Below is a small trained network, with its code and all its weights. Each question gives an input and a class and asks what happens when units are switched off, that is, made to give their printed mean instead of their output.

import numpy as np


def w(rows, s, z=0):
    codes = np.array(rows[::2]) - 128.0
    scale = np.full(codes.shape[1], s)
    scale[-1] = z or s
    return codes * scale


def f(y):
    return np.maximum(y, 0)


def log_softmax(a):
    a = a - a.max(-1, keepdims=True)
    return a - np.log(np.exp(a).sum(-1, keepdims=True))


def net(x, mask):
    res = np.array(x, float).reshape(1, 5) / 4 @ E
    y = f(res @ A[0][:, :-1].T + A[0][:, -1])
    res = res + np.where(mask, y, B[0][:, -1]) @ B[0][:, :-1]
    return log_softmax(res[-1] @ U[:, :-1].T + U[:, -1])


A, B = {}, {}
E = w([
[62,130,212,78,131,18,165,137,126,20,142],'x0',
[130,125,97,216,87,136,137,111,140,75,251],'x1',
[13,149,173,181,145,232,128,109,127,107,85],'x2',
[170,116,56,185,151,127,103,118,116,19,31],'x3',
[206,92,254,207,78,133,33,164,130,138,104],'x4',
],0.0056)
A[0] = w([
[167,126,74,164,123,184,113,125,127,194,120,61],'neuron 1',
[70,144,144,146,128,166,118,133,125,116,115,89],'neuron 2',
[210,124,116,105,121,56,125,129,133,133,146,53],'neuron 3',
[95,126,185,109,130,63,130,130,122,62,134,24],'neuron 4',
[135,130,127,158,126,131,136,126,123,106,173,34],'neuron 5',
[97,118,160,109,124,126,127,127,126,171,168,118],'neuron 6',
[93,137,75,96,133,132,153,139,132,126,134,37],'neuron 7',
[75,133,159,146,138,179,128,113,134,118,114,21],'neuron 8',
[145,131,97,154,131,105,123,115,131,59,69,37],'neuron 9',
[107,127,162,119,130,120,140,125,139,181,168,109],'neuron 10',
[143,132,107,134,129,149,114,120,126,160,134,33],'neuron 11',
[74,124,60,105,135,129,137,127,124,120,134,84],'neuron 12',
[153,130,180,166,109,122,100,142,126,128,126,11],'neuron 13',
[114,134,135,118,126,135,136,130,141,146,144,65],'neuron 14',
[92,121,156,148,135,173,124,128,133,116,114,68],'neuron 15',
[129,126,158,61,138,117,123,127,134,175,5,43],'neuron 16',
[188,129,104,108,121,87,122,135,130,132,152,41],'neuron 17',
[161,122,113,116,135,96,112,123,128,131,151,18],'neuron 18',
[121,130,127,170,120,119,126,118,128,100,170,106],'neuron 19',
[149,110,79,156,137,129,113,132,128,79,78,80],'neuron 20',
[103,139,70,103,133,124,147,128,123,124,137,84],'neuron 21',
[114,128,154,110,125,121,134,138,127,176,159,22],'neuron 22',
[99,133,176,113,129,69,136,124,138,81,128,18],'neuron 23',
[115,130,158,97,125,126,117,113,129,170,166,49],'neuron 24',
[145,126,113,133,132,153,122,130,127,172,111,26],'neuron 25',
[134,121,104,194,107,143,126,126,139,95,213,48],'neuron 26',
[92,120,136,147,126,155,136,138,130,110,132,95],'neuron 27',
[147,127,110,127,132,130,113,127,134,97,97,47],'neuron 28',
[189,120,222,183,115,127,93,129,131,124,113,66],'neuron 29',
[112,136,102,121,132,128,130,119,127,128,128,46],'neuron 30',
[92,130,142,140,127,154,127,120,136,124,115,36],'neuron 31',
[152,133,98,140,130,161,127,135,130,153,124,2],'neuron 32',
[143,123,162,151,119,129,107,144,125,130,124,20],'neuron 33',
[107,131,102,117,133,125,146,114,137,126,128,36],'neuron 34',
[100,131,90,104,130,129,140,127,132,122,133,43],'neuron 35',
],0.016,0.0042)
B[0] = w([
[4,109,85,33,67,212,126,156,160,97,163,215],'neuron 1',
[111,106,67,135,68,56,123,139,90,116,69,175],'neuron 2',
[73,109,51,177,71,47,134,129,85,130,38,206],'neuron 3',
[15,64,123,86,102,231,116,153,183,120,170,216],'neuron 4',
[147,93,205,135,168,90,116,162,102,136,168,149],'neuron 5',
[203,210,105,122,91,178,128,147,111,108,106,189],'neuron 6',
[191,80,145,129,181,113,146,76,175,140,115,165],'neuron 7',
[107,37,128,212,108,67,156,164,86,157,75,171],'neuron 8',
[223,196,138,161,73,224,141,185,119,141,115,197],'neuron 9',
[208,215,96,115,85,177,118,157,110,107,103,189],'neuron 10',
[71,81,168,140,130,180,138,131,139,114,148,153],'neuron 11',
[196,112,77,76,156,117,118,60,168,117,106,176],'neuron 12',
[177,49,178,155,189,137,149,45,168,129,114,179],'neuron 13',
[173,109,187,177,128,139,146,129,129,123,127,145],'neuron 14',
[99,98,91,159,85,73,149,129,106,125,83,167],'neuron 15',
[128,170,177,73,177,5,84,165,55,116,251,254],'neuron 16',
[58,92,127,188,114,74,152,129,83,126,56,176],'neuron 17',
[114,48,144,185,121,83,159,148,111,133,96,150],'neuron 18',
[145,167,144,69,152,83,112,146,90,130,178,167],'neuron 19',
[209,221,148,159,83,190,139,155,104,140,115,197],'neuron 20',
[164,107,88,83,147,121,123,41,140,119,102,169],'neuron 21',
[192,111,191,210,120,192,146,168,113,149,105,166],'neuron 22',
[46,42,147,102,109,219,128,158,159,151,174,196],'neuron 23',
[202,138,163,182,104,177,133,168,124,135,102,172],'neuron 24',
[97,30,197,141,144,168,125,151,164,135,171,164],'neuron 25',
[133,164,196,64,176,41,83,186,66,129,214,188],'neuron 26',
[87,146,102,121,112,82,127,133,95,126,85,154],'neuron 27',
[175,125,199,155,114,167,133,169,118,147,95,159],'neuron 28',
[208,141,32,43,182,117,147,9,178,121,101,238],'neuron 29',
[163,67,162,149,152,128,152,114,142,147,134,138],'neuron 30',
[106,72,147,187,126,98,152,151,107,150,92,149],'neuron 31',
[87,4,211,173,133,172,148,167,169,151,140,155],'neuron 32',
[167,46,154,153,184,141,141,89,151,148,117,158],'neuron 33',
[154,65,175,159,175,138,126,87,137,139,116,144],'neuron 34',
[161,83,155,134,171,134,137,75,140,143,121,152],'neuron 35',
],0.019,0.011)
U = w([
[206,66,96,76,222,148,154,2,202,139,107,120],'0',
[27,52,134,72,90,252,125,175,199,120,190,125],'1',
[88,73,69,209,80,50,159,158,67,153,35,127],'2',
[248,194,163,168,79,247,133,190,114,146,111,116],'3',
[141,133,196,64,200,51,58,175,72,138,246,116],'4',
[106,221,6,69,124,116,85,92,143,104,147,246],'5',
[56,212,127,218,152,136,92,65,226,142,150,104],'6',
[67,204,90,220,203,146,117,113,218,139,158,104],'7',
],0.0046,0.012)

Each question gives the input, the list of numbers given to net, and the class t.
The units are the neurons (one row each of A and B). Each row of codes is followed by its name. A weight is (code - 128) times the scale printed after its matrix; where a second scale follows, it is the last column's (A, B and U).
mask holds one flag per neuron, in row order. A switched-off neuron (its flag False) gives its mean, the last column of its row in B, instead of its output. The means were averaged over made-up inputs and are rounded, as every weight is.
A unit's drop is (log p(t) with every unit on - log p(t) with that unit switched off) / (log p(t) with every unit on - log p(t) with every unit switched off).
The circuit of an input: a set's keep is (log p(t) with only the set's units on - log p(t) with every unit switched off) / (log p(t) with every unit on - log p(t) with every unit switched off). Starting from the 12 units with the biggest drops (on a tie, the unit counted first), units are removed one at a time, each time the one whose removal leaves the highest keep (on an exact tie, the one counted first), for as long as the keep stays at least 0.8.
circuit, biggest first: the units of the circuit, biggest drop first
most important unit: the unit with the biggest drop
k most important neurons: the k neurons with the biggest drops, biggest first
drop when u is switched off: that unit's drop, to one decimal
input [7,-2,8,5,6], class 2: 4 most important neurons	(neuron 8; neuron 2; neuron 15; neuron 1)
input [6,3,-6,-4,-6], class 0: most important unit	neuron 1
input [5,7,-7,-6,-3], class 2: 3 most important neurons	(neuron 3; neuron 16; neuron 17)
input [2,8,7,5,-3], class 4: 4 most important neurons	(neuron 26; neuron 19; neuron 3; neuron 5)
input [7,-4,0,7,-4], class 1: 4 most important neurons	(neuron 4; neuron 23; neuron 10; neuron 6)
input [8,4,0,8,-3], class 1: 2 most important neurons	(neuron 4; neuron 23)
input [-2,-4,-6,0,5], class 2: 3 most important neurons	(neuron 3; neuron 17; neuron 12)
input [8,8,0,4,5], class 1: 3 most important neurons	(neuron 4; neuron 16; neuron 23)
input [-6,-8,7,2,5], class 4: 2 most important neurons	(neuron 16; neuron 3)
input [5,-3,1,2,3], class 1: 2 most important neurons	(neuron 4; neuron 23)
input [-7,-5,0,8,-4], class 3: 4 most important neurons	(neuron 20; neuron 9; neuron 4; neuron 23)
input [1,6,4,5,1], class 4: 2 most important neurons	(neuron 26; neuron 19)
input [8,-5,7,7,1], class 1: 2 most important neurons	(neuron 4; neuron 23)
input [0,-8,-6,6,8], class 0: 2 most important neurons	(neuron 29; neuron 13)
input [2,8,8,-1,-7], class 2: circuit, biggest first	(neuron 8)
input [5,-2,2,7,-3], class 3: drop when neuron 20 is switched off	0.2
input [5,-8,4,1,5], class 4: drop when neuron 16 is switched off	5.2
input [-3,-8,6,0,3], class 4: drop when neuron 16 is switched off	3.0
